Each row is followed by its class. Each block has new classes.
[-0.42 -0.37 -0.03  0.77  0.35 -0.34  0.07 -0.11 -1.14 -1.60  0.23 -0.55
 -0.65  0.35  1.70  0.00 -1.57 -0.29  2.07  1.13  0.45 -0.81  0.91  0.12
  0.49  1.87  1.68 -1.75 -0.32  0.59 -0.66 -0.31  2.17 -0.02 -0.41  0.83
 -2.86  1.01 -0.16 -1.40 -0.82  0.25  0.52  1.02 -0.15 -0.47 -1.12  1.89
  1.13  0.32 -2.17  1.46  2.89 -0.93 -1.98 -0.16  2.10  0.64  0.94  0.36
 -0.02 -0.19  0.26 -2.48  0.20 -1.25 -0.02 -1.14 -0.65] : vod
[ 0.18  2.65 -3.90 -0.51  0.49 -2.62  3.63 -0.81 -0.32 -5.09 -0.29  1.69
  1.55 -1.49 -1.31 -1.67  4.79 -4.86  4.32  1.21  3.76  3.00  4.63 -3.37
  1.72 -2.66  3.11 -0.18 -3.68  0.36  3.03 -1.22  0.67 -1.78  3.41  4.60
 -4.12 -2.00 -5.83 -2.38  3.66  2.66  3.16  1.16  1.92  2.57  0.28 -1.20
  0.40  1.89 -0.47  2.14  2.75  1.99 -0.89  1.78  1.04 -2.44 -0.75  1.26
  1.03  1.12  0.53 -0.82  1.47  6.15 -0.74  4.27  5.68] : rusi
[-1.80 -0.65  0.20  0.49  3.37  3.28 -1.75 -0.59 -0.30 -2.22 -1.06 -0.57
 -2.88  0.81  0.61 -1.96 -1.83  4.92  1.28  2.33  0.61 -1.59 -3.19  0.49
  1.52  0.38 -1.56 -0.33  0.74  1.94 -0.28 -1.42  0.92  0.84  1.48 -0.34
 -2.70  2.34  1.22 -0.67 -2.55  1.32 -1.71  0.73  0.04 -2.53  1.14  3.40
  2.83 -0.81  0.15  4.39  1.81  0.11 -3.06  0.28  1.43 -0.33  1.93  0.43
  1.20  1.26  2.53 -0.61  2.52 -3.67  1.80 -2.32 -0.19] : Som
[-0.72  3.29 -1.53 -1.51  1.54  1.15 -0.18 -0.45 -0.32 -0.60 -2.38  2.08
 -1.24 -1.09 -1.30 -1.27  2.79  1.96 -0.81 -0.58  0.05  1.01  2.19 -1.02
  2.00 -1.70 -2.19  2.51  1.95  0.27  1.82  1.25 -0.12  0.69  2.16 -0.42
 -2.20 -0.78  1.68  2.47  0.48  2.83 -1.05 -1.97  3.20  1.41  0.30 -1.60
  0.11  1.52  0.47  1.37 -1.73  2.95 -0.21  1.25 -3.50 -1.08  1.24  1.26
  2.13 -0.11  0.19  1.49  1.51  0.62 -2.30  2.10  1.21] : rusi
[-1.12 -0.51 -0.60  0.91  1.51  2.21 -3.53  1.29 -0.20 -1.85 -1.07 -0.59
  0.77  0.46 -0.34 -0.47 -1.08  4.01  0.14  2.35 -0.29 -0.59 -0.49 -0.50
  0.95  0.22 -1.24 -0.72  0.96  0.44  0.26 -1.40  1.20  1.00  0.14 -4.13
 -2.53  2.91  3.54 -0.44 -1.56  0.55 -0.15 -0.75  0.08 -1.31  0.19  1.68
  2.63 -0.96  1.24  2.74  1.04  1.98 -0.47  1.21  0.96  0.12  0.66 -1.19
  2.28  0.05  0.70  0.39  2.23  0.53  0.49 -1.34  0.91] : keta
[-1.65  0.38 -0.32  0.51  2.52  2.79 -1.63 -0.32 -0.28 -0.95 -0.96  0.21
 -2.30  0.16 -0.57 -1.82 -0.90  4.41  0.69  1.34  0.28 -1.19 -1.37 -0.35
  1.71 -0.74 -2.49  2.86  0.65  1.79  0.73 -1.99  0.46  1.25  2.17 -0.73
 -2.39  2.14  3.03  0.12 -2.13  0.89  0.14 -0.37 -0.03 -1.26  1.04  2.12
  2.39 -0.38  0.38  2.98  0.43  2.01 -2.06  0.66  0.55 -0.44  1.49 -0.02
  1.59  0.49  2.22  0.52  2.20 -2.88  0.97 -1.57  0.01] : rusi
[-0.16  0.03 -0.45  0.89  0.09 -0.66 -1.78  1.91 -0.54 -2.80 -0.01 -0.05
  3.31  0.96  0.43 -0.13 -0.87 -0.65  2.26  2.45  0.81 -0.12  1.22 -2.88
  0.59  1.40  1.90 -3.41 -1.85  0.12 -0.40 -1.40  0.09 -0.37  0.02  1.15
 -2.70  3.39  0.52 -2.79 -0.41 -0.18  1.57  0.93 -0.09 -0.21 -1.08  0.92
  2.23 -0.71  0.63  2.57  3.37  1.21 -0.81  1.01  3.72  0.04 -0.16 -1.40
  0.79 -0.17  1.33 -0.71  0.70  1.21  0.20 -0.74  2.31] : Som
[-0.66  1.06 -0.50  1.52  0.59 -1.03  2.82 -0.87 -1.10 -2.63  0.38  0.43
 -1.08 -0.29  0.00 -1.43  0.73 -1.96  2.97  1.30  3.12 -1.77  1.81 -1.75
  2.00  0.46  2.27 -1.32 -2.42  0.29  0.89 -0.67  0.46 -2.28  2.08  2.58
 -2.98 -0.43 -3.98 -3.14  0.36  1.48  1.06  1.79 -0.16  0.18  0.19  2.43
  1.04  1.03 -2.81  2.12  4.34 -0.87 -3.73 -0.51  2.44 -1.06  0.06  0.49
 -1.17  1.85  0.36 -3.03  0.75  0.48  0.75 -0.24  1.35] : rusi
[-0.42 -1.07  0.56  0.92 -0.45  0.61 -1.59  0.69 -1.03 -1.56  0.43 -0.19
  1.24  0.72 -0.14  0.04 -2.29  0.39  1.23  1.18  0.15 -1.31 -0.07 -0.84
  0.86  1.52  0.93 -2.50 -0.10  0.78 -0.54 -0.89 -0.44 -0.04 -0.08  0.35
 -0.64  1.52  2.70 -1.17 -0.26 -0.22  0.09  0.43 -0.16 -0.98 -0.34  1.45
  1.29 -2.76  0.40  1.87  2.35  0.55 -0.97 -0.19  2.05  1.38 -0.63 -1.78
  0.57  1.04 -0.15 -1.23  0.08 -0.87 -1.38 -1.57 -0.53] : Som
[-1.51 -1.39  1.81  1.02 -1.53 -0.85 -1.19 -0.69 -1.91  1.80 -0.04 -0.04
 -1.80  0.05  0.30  1.15 -3.18  1.25 -0.23 -0.89 -1.36 -2.25  0.79  0.60
  0.49  2.15 -0.25 -2.49  1.63 -0.08 -2.07  1.11 -2.05  0.40 -0.92 -1.76
  0.32  0.74  3.38 -0.23 -2.20 -0.40 -0.98  0.10 -0.06 -1.46 -0.59  0.69
  0.08  0.18 -0.59  0.19  1.34 -0.69 -1.32 -0.77 -0.27  2.23 -0.97 -2.07
 -1.40 -0.39 -0.93 -0.68 -0.92 -2.99 -2.20 -2.66 -3.83] : keta
[-0.10 -2.44  0.70  1.87  0.10 -0.72 -0.04  0.05 -1.27 -2.81  0.53 -1.32
 -0.34  0.96  2.19  1.07 -4.05 -0.63  2.74  2.43  1.38 -2.38  0.29  0.12
 -0.69  3.14  2.51 -3.91 -1.24  1.65 -1.39 -1.34 -0.13  0.16  0.06  0.95
 -2.22  3.40 -1.02 -3.15 -2.08 -0.24 -0.04  1.94 -1.06 -0.88 -1.38  3.29
  1.76 -0.84 -0.63  3.00  5.90 -3.05 -2.29 -0.88  5.19  1.40 -0.02  1.46
 -1.29  1.08  0.74 -2.16 -0.07 -2.38  1.57 -3.06 -1.04] : Didi
[-0.18 -1.99  2.49  1.23 -1.96 -1.56 -0.72  0.04 -1.59 -1.06  1.38 -1.28
  0.34  0.91  2.87  2.16 -4.87 -1.13  0.15  0.51 -1.43 -2.59  0.97  0.88
 -1.07  3.92  0.69 -3.76  1.38 -0.38 -2.24  0.76 -0.89 -0.35 -2.83 -0.65
 -0.03  1.86  1.94 -1.01 -1.67 -1.86 -0.20  0.21 -0.87 -0.94 -2.62  0.85
  0.47 -0.45 -0.47  0.51  3.69 -1.67 -1.47 -0.84  2.20  2.99 -0.01 -1.40
 -0.12  0.07  1.44 -0.60 -1.57 -2.32 -0.78 -2.63 -3.55] : vod
[-1.59  0.13 -0.82  0.00  2.08  1.77 -2.14  0.59 -0.28 -1.34 -0.55  0.22
 -0.41 -0.09 -0.04 -0.94 -0.57  3.39  0.52  1.37  0.05 -0.54  0.56 -0.81
  1.08 -0.16 -2.12  1.22  1.17  0.99  0.56 -0.60  0.80  1.78  1.29 -0.70
 -2.81  2.05  3.39  0.28 -1.49  1.13 -0.59 -0.64  0.75 -1.06  0.62  0.94
  1.91 -0.36  0.93  2.78  0.69  0.83 -1.06  0.95  0.39 -0.35  1.36 -0.05
  1.57  0.02  1.38  0.16  1.98 -1.67  0.65 -0.67  1.24] : keta
[-1.60 -0.75  0.19  0.53  2.16  3.02 -4.51  2.25 -0.41 -0.87 -1.87 -0.22
 -0.50  0.59  0.07 -0.08 -1.52  5.36 -1.31  1.86 -2.29 -1.35 -0.64 -0.18
  0.65  0.32 -2.81  3.73  3.13  0.73 -0.02 -1.49  0.90  2.02 -0.68 -3.08
 -1.20  3.55  6.48  1.89 -2.62  0.66 -0.71 -2.55  1.36 -1.55  0.22 -0.06
  2.29 -1.15  2.15  3.04 -1.14  3.06  0.77  1.84 -0.71  0.94  1.60 -0.36
  3.02 -0.71  0.83  2.19  2.06 -2.68 -0.19 -1.67  0.22] : vod
[-2.45  0.37 -0.19  0.36  1.34  2.86 -4.59  0.95 -0.23  0.74 -1.98  0.90
 -2.18  0.14 -0.41 -0.35 -1.03  5.55 -2.19  0.55 -2.32 -1.64  0.10  0.62
  0.78  0.99 -3.18  1.64  3.71  0.60  0.06 -0.47 -0.64  2.27 -0.15 -2.56
 -1.75  2.22  6.57  2.64 -2.59  0.67 -1.42 -1.85  1.51 -1.07  0.32  0.29
  1.16 -1.16  1.88  2.04 -1.00  3.07  0.42  2.03 -1.79  0.66  1.44 -0.76
  2.51 -0.43  1.12  1.15  2.29 -3.40 -0.30 -1.61 -0.93] : keta
[-1.80 -0.87  1.59  1.63 -0.49  0.54 -5.34  2.07 -1.73  0.12 -0.74  0.43
 -0.63  0.98 -0.09  0.83 -4.26  3.98 -1.20  0.08 -3.73 -3.61  0.54  0.09
  0.55  3.08 -0.92 -2.69  4.15 -0.78 -2.10  0.04 -2.62  1.27 -1.56 -4.13
 -0.12  2.84  8.88  1.56 -4.20 -0.44 -0.69 -2.41  1.41 -1.15 -1.08 -0.61
 -0.09 -1.30  2.00  2.01 -0.37  2.42  0.24  1.12 -0.68  3.99 -0.69 -4.75
 -0.67 -1.55 -0.45  1.48 -0.51 -4.28 -3.03 -2.53 -3.71] : rusi
[-1.40 -0.06  2.24  0.83  0.91  0.91 -1.21 -0.61 -1.65 -0.27 -0.61 -0.55
 -4.09  0.38  1.46  0.65 -2.56  2.72 -0.79 -0.40 -0.34 -2.54  0.27  1.63
  0.18  2.44 -1.11 -0.87  2.80  0.64 -1.34  0.82 -0.91  0.39 -0.28 -2.11
 -0.36  1.68  3.92  0.32 -2.23  0.11 -1.33 -0.54  0.82 -1.00 -1.46  1.54
 -0.19 -0.30 -0.26  1.35  1.27 -0.48 -1.78 -0.97 -0.66  0.91 -0.10 -0.43
 -0.83 -0.17 -0.39 -0.79  0.03 -4.70 -0.89 -2.98 -3.79] : Didi
[-0.65  0.12 -0.64  0.07 -1.37 -0.75  0.66 -0.39 -0.35 -1.10  0.54  0.69
 -0.60 -0.01  1.06  0.22 -0.11 -1.61  1.28  0.75  0.44 -0.38  0.74 -0.68
  0.88  0.59  0.99 -0.96 -1.31  0.23  0.08  0.33 -0.16 -0.48  0.64  1.14
 -2.07  0.20 -1.25 -1.29 -1.07  0.34  0.40  1.02  0.50 -0.76  0.70  0.97
  0.38  0.64 -0.78  0.54  1.99 -0.69 -1.47 -0.50  1.03  0.37  0.28  1.70
 -0.96  0.34 -0.08 -0.90  0.42 -0.12 -0.46  0.06 -0.01] : vod
[-1.78  0.03 -0.04 -0.06  1.51  1.90 -1.15 -0.83 -0.75 -0.89 -0.26 -0.10
 -1.01  0.16  0.30 -0.54 -0.60  2.31  0.00  2.28  0.09 -0.85 -0.34  0.24
  0.47  0.28 -0.79  0.98  1.43  1.36  0.28 -0.22  0.47  0.75  0.72 -0.71
 -1.54  1.77  1.41  0.06 -1.27  0.74 -0.29  0.06 -0.07 -0.60  0.54  1.61
  1.64  0.51  0.28  2.11  1.03  0.33 -1.70  0.30  0.68 -0.21  1.19 -0.77
  0.71 -2.35  0.73  0.01  1.61 -1.75 -0.52 -1.29 -0.32] : vod
[-0.99 -0.64 -1.21  0.72  1.03  1.16 -4.20  3.04 -0.03 -1.73 -0.79  0.53
  1.76  0.74 -0.73  0.87 -1.49  3.12  0.17  1.77 -0.76 -1.17  0.35 -1.17
  1.30  0.54 -0.24 -0.29  0.67  1.02 -0.56 -1.59 -0.66  1.07  0.06 -0.25
 -1.87  2.75  4.85 -0.05 -0.85  0.55 -0.08 -0.14  0.29 -0.87  0.76  0.34
  1.87 -0.79  2.07  2.52  1.09  3.36  0.58  2.37  1.09  0.01  0.25 -3.08
  2.32 -0.60  1.48  1.03  2.60 -0.08 -1.32 -0.96  1.56] : keta
[-0.85 -2.00 -0.97  1.30  0.66 -0.44 -2.20  1.56 -0.73 -3.11 -0.30 -1.42
  2.32  1.21  1.28 -0.15 -1.24 -0.22  2.08  2.95  0.96 -0.31  1.26 -1.44
  0.00  1.38  1.06 -1.78 -1.04  0.91  0.36 -1.96  0.65  0.09  0.33  0.51
 -3.14  3.32  1.90 -1.41 -1.39 -0.24  0.51  0.16  1.03 -1.07 -0.97  0.96
  2.61 -0.59  0.94  3.30  3.34  1.63 -1.03  1.48  2.33  0.62 -0.17 -1.43
  1.34  0.30  1.02 -0.68  1.24  0.72 -0.04 -1.56  0.90] : vod
[-2.03 -0.67  0.12  0.82  2.52  2.20 -1.25 -0.68 -0.24 -1.89 -0.18 -0.80
 -1.31  0.39 -0.52 -1.00 -1.76  3.93  1.87  2.20  2.60 -1.49 -0.39  0.14
  1.37  0.50 -0.76  0.62 -0.17  1.97  0.37 -1.51  0.03  0.69  2.07 -0.47
 -2.01  2.41  1.36 -1.63 -1.99  1.51 -0.12  1.20 -0.22 -1.60  0.63  2.88
  2.10 -0.49 -0.23  4.29  2.44  0.07 -2.83  0.11  1.86  0.76  1.25 -0.12
  1.00  0.83  2.28 -1.36  1.94 -2.78  1.16 -2.34  0.66] : rusi
[ 0.17 -0.62 -0.24  1.70 -1.73 -2.40 -0.31  0.77 -2.46 -3.61  0.85  0.08
  0.93  1.25  0.31 -0.11 -2.25 -1.93  3.50  1.53  2.83 -2.01  2.48 -1.88
  1.65  2.62  2.16 -3.91 -1.64  0.18 -0.65 -0.44 -0.69 -1.59  0.87  1.62
 -2.88  1.91 -0.44 -3.44 -0.72  0.15  1.14  1.74  0.79 -0.39 -1.37  2.44
  2.04  0.06 -0.32  2.48  5.64 -0.85 -2.29 -0.02  4.78  1.15 -0.62 -3.36
 -0.87 -0.06  0.33 -2.14  0.16  0.43 -0.98 -1.83  0.27] : Didi
[-1.37 -0.76 -0.83  0.35  1.42  1.57 -4.10  1.78  0.71 -0.57 -0.69  0.82
  0.74  0.10  0.00 -0.50  0.18  3.94 -3.08  1.54 -2.00 -0.46 -0.01  0.32
  0.25  1.78 -2.59  1.49  3.08  0.22  0.56 -0.68  0.39  2.04 -0.76 -2.80
 -1.85  1.82  5.31  2.20 -1.66  0.16 -0.99 -2.50  1.57 -1.21 -0.76 -0.84
  1.37 -0.53  2.30  2.85 -1.70  2.54  1.35  1.88 -2.54  0.32  2.22  1.08
  2.94 -0.56  0.83  0.45  1.35 -1.01 -0.56 -0.37  0.38] : vod
